Below are the code and all the weights of a small trained network. Each question names an input and a class and asks about switching units off, where a switched-off unit gives its printed mean instead of its output.

import numpy as np


def w(rows, s, z=0):
    codes = np.array(rows[::2]) - 128.0
    scale = np.full(codes.shape[1], s)
    scale[-1] = z or s
    return codes * scale


def f(y):
    return y / 2 * (1 + np.tanh(0.7978845608 * (y + 0.044715 * y**3)))


def log_softmax(a):
    a = a - a.max(-1, keepdims=True)
    return a - np.log(np.exp(a).sum(-1, keepdims=True))


def net(x, mask):
    res = np.array(x, float).reshape(1, 4) / 4 @ E
    y = f(res @ A[0][:, :-1].T + A[0][:, -1])
    res = res + np.where(mask, y, B[0][:, -1]) @ B[0][:, :-1]
    return log_softmax(res[-1] @ U[:, :-1].T + U[:, -1])


A, B = {}, {}
E = w([
[8,203,201,193,129,20],'x0',
[177,42,193,191,141,177],'x1',
[133,62,53,156,102,123],'x2',
[208,150,70,176,222,69],'x3',
],0.011)
A[0] = w([
[120,119,108,128,125,138,69],'n0',
[163,124,97,130,207,102,142],'n1',
[106,55,119,90,89,109,97],'n2',
[86,131,201,182,130,144,90],'n3',
[80,175,144,31,59,159,154],'n4',
[99,252,133,109,147,71,253],'n5',
[66,140,184,138,120,80,161],'n6',
[221,156,79,179,177,111,97],'n7',
[172,107,16,54,131,134,199],'n8',
[132,80,85,32,117,181,126],'n9',
[122,66,168,216,157,119,130],'n10',
[138,218,150,117,186,76,232],'n11',
[216,34,148,160,181,134,161],'n12',
[200,106,80,95,128,78,80],'n13',
[187,126,59,70,71,162,132],'n14',
[169,65,153,89,99,150,142],'n15',
],0.014,0.0054)
B[0] = w([
[112,104,129,159,153,125,127],'n0',
[55,139,119,126,85,120,195],'n1',
[153,110,92,173,162,108,165],'n2',
[159,148,74,63,92,123,185],'n3',
[85,83,221,144,103,32,225],'n4',
[118,191,108,3,63,147,254],'n5',
[115,126,78,139,51,133,212],'n6',
[74,130,129,159,55,107,219],'n7',
[147,153,72,184,133,209,253],'n8',
[138,158,134,169,248,126,232],'n9',
[191,136,104,74,119,154,188],'n10',
[96,179,103,91,71,170,225],'n11',
[89,118,206,110,116,137,245],'n12',
[92,179,90,148,123,116,186],'n13',
[159,182,101,161,187,134,232],'n14',
[117,192,122,111,205,147,209],'n15',
],0.012,0.017)
U = w([
[105,94,188,144,91,55,145],'0',
[203,130,182,90,234,131,142],'1',
[140,176,70,130,128,155,219],'2',
[149,129,103,238,239,116,121],'3',
[202,81,10,181,146,101,1],'4',
],0.011,0.0041)

Each question gives the input, the list of numbers given to net, and the class t.
The units are the neurons (one row each of A and B). Each row of codes is followed by its name. A weight is (code - 128) times the scale printed after its matrix; where a second scale follows, it is the last column's (A, B and U).
mask holds one flag per neuron, in row order. A switched-off neuron (its flag False) gives its mean, the last column of its row in B, instead of its output. The means were averaged over made-up inputs and are rounded, as every weight is.
A unit's drop is (log p(t) with every unit on - log p(t) with that unit switched off) / (log p(t) with every unit on - log p(t) with every unit switched off).
The circuit of an input: a set's keep is (log p(t) with only the set's units on - log p(t) with every unit switched off) / (log p(t) with every unit on - log p(t) with every unit switched off). Starting from the 12 units with the biggest drops (on a tie, the unit counted first), units are removed one at a time, each time the one whose removal leaves the highest keep (on an exact tie, the one counted first), for as long as the keep stays at least 0.8.
circuit, biggest first: the units of the circuit, biggest drop first
most important unit: the unit with the biggest drop
k most important neurons: the k neurons with the biggest drops, biggest first
drop of u: that unit's drop, to one decimal
input [6,-7,3,-7], class 0: circuit, biggest first : n4
input [6,-6,-4,-3], class 0: 2 most important neurons : n4, n8
input [-2,-5,4,1], class 3: circuit, biggest first : n5, n11, n6
input [6,7,-3,-7], class 0: 4 most important neurons : n8, n4, n14, n11
input [-2,-7,0,-5], class 1: 2 most important neurons : n7, n9
input [3,3,7,-3], class 4: 2 most important neurons : n5, n4
input [-2,4,3,-4], class 3: 2 most important neurons : n5, n2
input [-2,8,-4,2], class 1: 2 most important neurons : n4, n10
input [6,-4,5,-4], class 0: 2 most important neurons : n4, n8
input [3,5,5,3], class 0: drop of n8 : 0.2
input [2,2,4,-3], class 4: drop of n4 : 0.3
input [5,-3,8,-3], class 0: drop of n8 : 0.3
input [-1,8,-1,-3], class 1: drop of n7 : 0.0
input [4,5,2,-4], class 4: most important unit : n5
